The symbols move the points like this.
* | c r y b
J452 | J640 J868 J785 J549
J802 | J885 J795 J725 J399
J149 | J340 J728 J802 J885
J497 | J114 J927 J340 J295
J320 | J725 J549 J429 J760
J283 | J304 J610 J930 J728
J107 | J489 J399 J868 J428
J429 | J760 J633 J752 J865
J950 | J868 J760 J711 J590
J728 | J168 J414 J795 J443
J168 | J887 J497 J443 J84
J304 | J927 J292 J728 J168
J989 | J508 J84 J283 J304
J345 | J930 J107 J452 J640
J590 | J177 J452 J815 J320
J88 | J321 J890 J927 J421
J84 | J213 J295 J610 J292
J399 | J283 J355 J345 J930
J868 | J428 J345 J590 J177
J128 | J420 J703 J508 J88
J610 | J292 J989 J489 J414
J890 | J260 J420 J747 J897
J324 | J633 J815 J314 J800
J489 | J414 J283 J428 J149
J213 | J890 J128 J292 J747
J508 | J88 J213 J304 J927
J638 | J355 J802 J650 J107
J314 | J800 J438 J128 J420
J414 | J497 J304 J149 J340
J650 | J107 J725 J950 J868
J177 | J802 J640 J320 J725
J443 | J84 J340 J355 J610
J438 | J429 J324 J703 J752
J295 | J128 J887 J989 J508
J549 | J638 J177 J633 J650
J800 | J950 J429 J420 J711
J927 | J421 J747 J168 J887
J930 | J728 J489 J640 J795
J897 | J324 J321 J114 J314
J114 | J314 J421 J295 J128
J785 | J549 J590 J324 J633
J640 | J795 J428 J549 J638
J815 | J320 J785 J438 J429
J865 | J452 J950 J260 J785
J292 | J747 J508 J414 J497
J885 | J989 J443 J399 J283
J421 | J438 J897 J887 J703
J340 | J295 J168 J885 J989
J760 | J345 J650 J865 J452
J355 | J610 J885 J107 J489
J747 | J897 J88 J497 J114
J887 | J703 J114 J84 J213
J420 | J711 J752 J88 J321
J321 | J815 J260 J421 J438
J428 | J149 J930 J177 J802
J725 | J399 J638 J760 J345
J711 | J590 J865 J321 J815
J703 | J752 J314 J213 J890
J260 | J785 J711 J897 J324
J752 | J865 J800 J890 J260
J795 | J443 J149 J638 J355
J633 | J650 J320 J800 J950

In the rows, zero is written as 505.

The rows follow the links: the fewer symbols apart two points are, the more alike their rows tend to be.

Each row is also shifted at random along 2 hidden directions that mean nothing.

Some points, each with a row of numbers:
J168
[456, 548, 460, 530, 600, 681, 747, 546, 626, 349, 484, 466, 531, 574, 447, 616, 588, 515, 461, 536, 489, 509, 441, 411, 463, 552, 456, 467, 420, 481, 380, 450, 578, 474, 425, 640, 600, 305, 545, 633, 469, 645, 440, 561, 617, 480, 426, 400, 497, 335, 355, 597, 506, 569, 460, 476, 439, 560, 464, 634, 566, 541, 461, 610, 526, 544, 576, 720]
J930
[476, 564, 392, 448, 546, 435, 457, 558, 484, 414, 623, 454, 506, 448, 544, 629, 531, 556, 550, 435, 326, 544, 387, 475, 529, 494, 459, 609, 615, 342, 543, 605, 832, 424, 605, 526, 770, 445, 583, 566, 552, 484, 611, 505, 440, 362, 409, 434, 406, 500, 422, 539, 412, 638, 666, 583, 362, 535, 499, 436, 425, 511, 513, 622, 524, 512, 716, 662]
J508
[544, 422, 662, 554, 574, 732, 660, 401, 500, 435, 602, 403, 585, 604, 540, 543, 514, 611, 466, 683, 436, 612, 515, 586, 492, 448, 583, 539, 443, 533, 221, 423, 394, 597, 564, 634, 489, 441, 367, 443, 556, 721, 463, 525, 533, 465, 372, 427, 543, 447, 431, 563, 597, 405, 520, 343, 650, 505, 452, 660, 681, 604, 534, 465, 515, 494, 477, 449]
J399
[493, 553, 377, 431, 538, 441, 473, 576, 498, 403, 632, 487, 466, 432, 562, 654, 529, 600, 567, 447, 348, 530, 359, 417, 507, 500, 428, 586, 575, 332, 564, 566, 862, 421, 592, 456, 739, 500, 498, 543, 623, 396, 637, 517, 440, 465, 473, 469, 341, 445, 437, 496, 415, 593, 679, 582, 347, 451, 518, 456, 362, 512, 505, 639, 522, 459, 650, 675]
J428
[465, 470, 398, 471, 509, 496, 535, 456, 489, 446, 614, 543, 438, 378, 551, 637, 511, 683, 578, 538, 414, 559, 461, 396, 406, 465, 360, 643, 699, 309, 679, 524, 783, 415, 573, 414, 625, 516, 463, 440, 771, 319, 583, 529, 420, 506, 442, 512, 342, 465, 522, 431, 385, 509, 678, 495, 441, 333, 523, 475, 373, 458, 595, 607, 554, 404, 624, 630]
J149
[544, 518, 487, 515, 588, 436, 564, 556, 374, 424, 816, 407, 592, 513, 588, 549, 435, 489, 558, 465, 285, 534, 200, 680, 709, 392, 461, 693, 490, 217, 401, 448, 746, 581, 831, 527, 468, 430, 573, 520, 507, 619, 736, 433, 379, 340, 493, 514, 366, 546, 511, 585, 438, 703, 641, 434, 505, 469, 492, 325, 501, 678, 339, 473, 610, 496, 553, 564]
J438
[619, 438, 556, 413, 483, 305, 259, 463, 466, 624, 568, 642, 460, 484, 723, 458, 485, 495, 563, 503, 419, 637, 467, 706, 697, 496, 604, 358, 482, 687, 438, 498, 335, 603, 671, 501, 471, 598, 456, 273, 494, 502, 381, 517, 465, 567, 598, 430, 615, 485, 525, 479, 649, 482, 571, 498, 402, 668, 651, 637, 445, 599, 552, 407, 525, 487, 471, 259]
J815
[496, 561, 495, 532, 463, 378, 349, 557, 511, 631, 209, 583, 529, 526, 347, 351, 483, 285, 481, 368, 737, 344, 601, 488, 530, 603, 542, 381, 433, 706, 691, 508, 284, 435, 350, 469, 329, 615, 609, 604, 258, 423, 484, 430, 560, 612, 662, 628, 637, 632, 639, 572, 516, 520, 301, 649, 515, 611, 553, 320, 471, 360, 419, 483, 441, 544, 350, 447]
J711
[497, 566, 623, 540, 456, 203, 496, 474, 511, 691, 560, 539, 244, 497, 452, 409, 273, 427, 583, 471, 299, 510, 561, 658, 699, 322, 577, 476, 608, 543, 712, 441, 333, 620, 566, 554, 596, 569, 706, 345, 742, 420, 507, 339, 631, 586, 631, 409, 582, 511, 767, 343, 426, 520, 387, 267, 607, 270, 583, 588, 355, 549, 628, 426, 553, 615, 439, 267]
J795
[444, 564, 458, 465, 565, 494, 478, 558, 455, 423, 627, 426, 518, 472, 499, 619, 522, 556, 515, 418, 309, 496, 414, 497, 511, 458, 448, 630, 566, 339, 513, 557, 852, 465, 597, 580, 754, 447, 556, 585, 527, 520, 664, 475, 498, 348, 399, 436, 443, 541, 444, 566, 376, 604, 641, 559, 440, 543, 482, 427, 476, 525, 469, 604, 515, 525, 682, 684]
J868
[439, 560, 427, 470, 474, 341, 278, 591, 327, 612, 363, 498, 638, 506, 385, 373, 545, 351, 467, 309, 642, 301, 481, 563, 494, 620, 563, 540, 521, 520, 628, 619, 552, 436, 466, 405, 415, 627, 509, 724, 224, 472, 712, 459, 395, 396, 611, 662, 480, 731, 576, 616, 424, 586, 524, 730, 472, 740, 423, 195, 548, 392, 375, 524, 383, 577, 462, 533]
J295
[549, 479, 662, 575, 510, 872, 750, 384, 541, 454, 563, 372, 574, 522, 525, 634, 574, 610, 423, 756, 395, 536, 736, 555, 319, 385, 518, 550, 509, 524, 222, 444, 382, 538, 415, 741, 616, 410, 423, 433, 668, 746, 553, 509, 650, 404, 306, 434, 568, 459, 471, 531, 585, 333, 514, 301, 809, 377, 391, 698, 652, 531, 633, 491, 438, 477, 546, 524]
J321
[608, 429, 634, 474, 483, 486, 339, 449, 513, 597, 521, 582, 516, 447, 663, 535, 488, 537, 503, 565, 477, 653, 642, 633, 535, 474, 643, 368, 533, 696, 408, 547, 308, 550, 506, 576, 529, 598, 473, 265, 624, 548, 432, 487, 579, 563, 502, 412, 632, 515, 529, 482, 697, 403, 553, 443, 560, 507, 609, 690, 507, 524, 641, 417, 513, 450, 465, 328]
J590
[506, 512, 517, 462, 446, 460, 202, 524, 481, 608, 455, 581, 518, 355, 547, 605, 546, 580, 539, 436, 535, 552, 634, 487, 437, 542, 469, 353, 601, 634, 666, 671, 536, 431, 455, 420, 554, 674, 482, 348, 588, 324, 467, 543, 490, 574, 481, 562, 545, 675, 495, 518, 511, 422, 589, 650, 433, 521, 624, 536, 387, 314, 668, 550, 511, 429, 573, 539]
J950
[576, 514, 455, 459, 472, 407, 224, 622, 498, 619, 393, 597, 562, 351, 594, 563, 550, 497, 557, 405, 643, 532, 522, 437, 511, 594, 425, 295, 536, 599, 698, 623, 480, 466, 453, 365, 418, 695, 510, 364, 474, 315, 461, 556, 432, 575, 593, 606, 524, 672, 530, 580, 554, 485, 551, 730, 387, 555, 692, 440, 425, 328, 579, 518, 548, 392, 547, 521]
J890
[534, 524, 587, 636, 488, 659, 524, 567, 648, 477, 332, 512, 584, 497, 470, 526, 555, 442, 442, 521, 722, 464, 654, 420, 496, 588, 471, 205, 389, 719, 399, 396, 221, 481, 290, 615, 366, 469, 614, 533, 350, 558, 341, 579, 716, 629, 500, 537, 702, 548, 464, 649, 654, 414, 320, 576, 558, 587, 588, 597, 548, 425, 487, 481, 517, 489, 463, 565]
J725
[469, 543, 497, 532, 472, 550, 526, 477, 365, 635, 430, 448, 495, 434, 322, 498, 456, 523, 485, 582, 491, 366, 654, 518, 347, 393, 455, 647, 641, 365, 703, 596, 559, 444, 461, 511, 501, 580, 495, 542, 606, 416, 757, 388, 499, 446, 509, 631, 404, 711, 716, 504, 307, 495, 502, 448, 734, 330, 371, 286, 500, 334, 583, 533, 425, 508, 536, 528]
J497
[551, 491, 637, 602, 597, 798, 682, 493, 537, 399, 552, 385, 612, 521, 514, 606, 551, 553, 427, 651, 492, 538, 588, 562, 418, 458, 515, 479, 410, 516, 194, 410, 476, 524, 467, 712, 565, 379, 513, 508, 487, 735, 513, 566, 655, 433, 356, 453, 561, 459, 449, 634, 574, 432, 469, 411, 700, 533, 431, 623, 691, 523, 518, 529, 488, 481, 527, 624]

Where do the symbols, taken in turn from left to right, take each start?
Answer with the point's name.
[463, 572, 367, 520, 582, 520, 670, 589, 632, 254, 570, 467, 538, 605, 528, 572, 592, 481, 501, 456, 513, 515, 265, 382, 611, 583, 450, 528, 385, 430, 393, 400, 670, 528, 545, 502, 545, 306, 577, 690, 365, 575, 418, 617, 532, 516, 488, 468, 487, 292, 327, 561, 531, 661, 476, 542, 281, 560, 537, 567, 484, 669, 338, 590, 592, 551, 548, 681]
r c: J747
[468, 588, 523, 506, 563, 546, 499, 530, 418, 444, 618, 358, 566, 456, 431, 592, 522, 546, 497, 496, 314, 474, 466, 536, 452, 445, 477, 618, 565, 378, 415, 591, 806, 474, 550, 624, 716, 457, 553, 589, 509, 581, 711, 464, 481, 305, 427, 446, 399, 530, 468, 585, 421, 562, 626, 506, 545, 546, 379, 463, 496, 495, 501, 629, 456, 524, 675, 665]
b r b: J728
[512, 561, 547, 603, 571, 658, 743, 527, 595, 356, 602, 381, 520, 529, 500, 664, 532, 546, 456, 572, 404, 545, 452, 477, 520, 450, 470, 478, 446, 460, 310, 427, 600, 531, 511, 721, 632, 309, 601, 587, 519, 702, 489, 552, 671, 455, 373, 397, 521, 386, 417, 567, 542, 536, 479, 432, 529, 493, 498, 622, 560, 592, 480, 560, 588, 536, 607, 676]
b b: J497
[458, 523, 498, 434, 465, 319, 260, 541, 376, 630, 464, 506, 488, 422, 396, 424, 478, 419, 509, 359, 458, 383, 591, 624, 481, 503, 573, 529, 621, 495, 668, 636, 588, 476, 500, 545, 633, 593, 512, 592, 413, 463, 719, 425, 493, 360, 551, 515, 473, 702, 649, 527, 399, 559, 595, 622, 536, 597, 411, 360, 485, 435, 533, 556, 416, 568, 537, 488]
b b: J177
[417, 526, 406, 429, 515, 622, 499, 428, 490, 449, 459, 494, 494, 402, 426, 638, 653, 614, 460, 546, 526, 454, 624, 291, 187, 532, 402, 620, 631, 431, 649, 660, 758, 328, 327, 474, 703, 543, 411, 558, 592, 369, 572, 568, 525, 435, 377, 526, 377, 512, 424, 476, 365, 471, 570, 576, 489, 446, 435, 530, 491, 354, 658, 665, 442, 455, 652, 679]
r r: J149
[538, 475, 407, 515, 517, 474, 509, 500, 455, 513, 562, 536, 521, 395, 546, 575, 526, 587, 534, 476, 524, 488, 403, 375, 446, 479, 354, 591, 568, 335, 676, 531, 728, 426, 575, 306, 436, 567, 443, 498, 632, 316, 595, 468, 337, 523, 485, 599, 330, 551, 494, 480, 367, 536, 626, 560, 434, 376, 570, 381, 421, 408, 539, 592, 596, 351, 565, 606]
b c: J149
[527, 561, 432, 403, 483, 212, 176, 591, 371, 646, 570, 557, 475, 416, 534, 465, 444, 359, 604, 281, 368, 511, 354, 664, 674, 520, 560, 502, 567, 509, 630, 623, 656, 512, 739, 487, 608, 631, 568, 499, 434, 425, 645, 430, 379, 418, 615, 489, 495, 676, 598, 544, 455, 684, 616, 660, 316, 677, 554, 337, 393, 527, 435, 510, 448, 530, 543, 458]
c r c: J885
[463, 544, 527, 506, 537, 722, 560, 487, 435, 464, 532, 372, 592, 477, 355, 562, 632, 570, 380, 565, 474, 378, 568, 535, 273, 463, 494, 669, 542, 433, 410, 611, 668, 447, 397, 626, 646, 463, 465, 690, 430, 644, 725, 503, 543, 282, 379, 508, 414, 606, 491, 661, 431, 498, 560, 540, 682, 575, 305, 365, 657, 412, 462, 600, 393, 533, 612, 707]
c c r: J927
[596, 502, 436, 509, 484, 334, 263, 653, 487, 642, 461, 620, 558, 347, 602, 530, 483, 455, 603, 360, 583, 555, 447, 489, 632, 515, 417, 265, 503, 525, 692, 524, 462, 461, 550, 335, 309, 653, 580, 306, 479, 346, 433, 496, 410, 642, 589, 642, 563, 680, 582, 541, 560, 533, 483, 667, 393, 505, 721, 417, 430, 372, 539, 501, 650, 376, 513, 521]
y b: J711
[485, 515, 362, 501, 579, 461, 744, 545, 628, 225, 635, 519, 455, 624, 578, 553, 525, 516, 506, 510, 473, 581, 252, 393, 618, 552, 416, 586, 414, 357, 431, 375, 663, 567, 621, 487, 561, 314, 537, 650, 473, 541, 414, 586, 506, 543, 501, 462, 461, 237, 331, 468, 481, 641, 537, 468, 270, 500, 529, 562, 451, 702, 370, 535, 622, 525, 495, 579]
c b: J927
[490, 506, 505, 395, 442, 319, 184, 510, 423, 640, 519, 564, 441, 393, 519, 549, 481, 566, 525, 417, 397, 538, 562, 559, 511, 519, 562, 511, 680, 554, 674, 687, 611, 452, 539, 518, 753, 675, 496, 351, 630, 385, 581, 440, 474, 451, 492, 457, 497, 600, 529, 457, 485, 522, 654, 580, 436, 537, 568, 521, 348, 424, 680, 568, 449, 481, 579, 463]
b r: J868
[569, 556, 561, 588, 485, 458, 460, 517, 526, 703, 510, 542, 418, 360, 484, 606, 380, 545, 594, 530, 491, 560, 708, 503, 490, 372, 435, 363, 641, 522, 771, 537, 415, 447, 432, 505, 526, 661, 639, 275, 785, 364, 489, 413, 579, 672, 488, 524, 572, 638, 687, 417, 433, 396, 423, 390, 715, 231, 590, 545, 380, 304, 731, 479, 592, 435, 567, 485]
y y r: J438
[497, 440, 630, 406, 436, 455, 333, 412, 499, 635, 425, 588, 425, 531, 531, 420, 494, 481, 487, 567, 473, 534, 713, 620, 472, 512, 679, 464, 598, 730, 520, 571, 295, 576, 436, 548, 599, 622, 392, 335, 525, 514, 434, 447, 589, 503, 525, 405, 642, 506, 540, 428, 595, 363, 514, 456, 570, 567, 485, 699, 541, 513, 654, 427, 430, 518, 435, 292]
r b c: J590
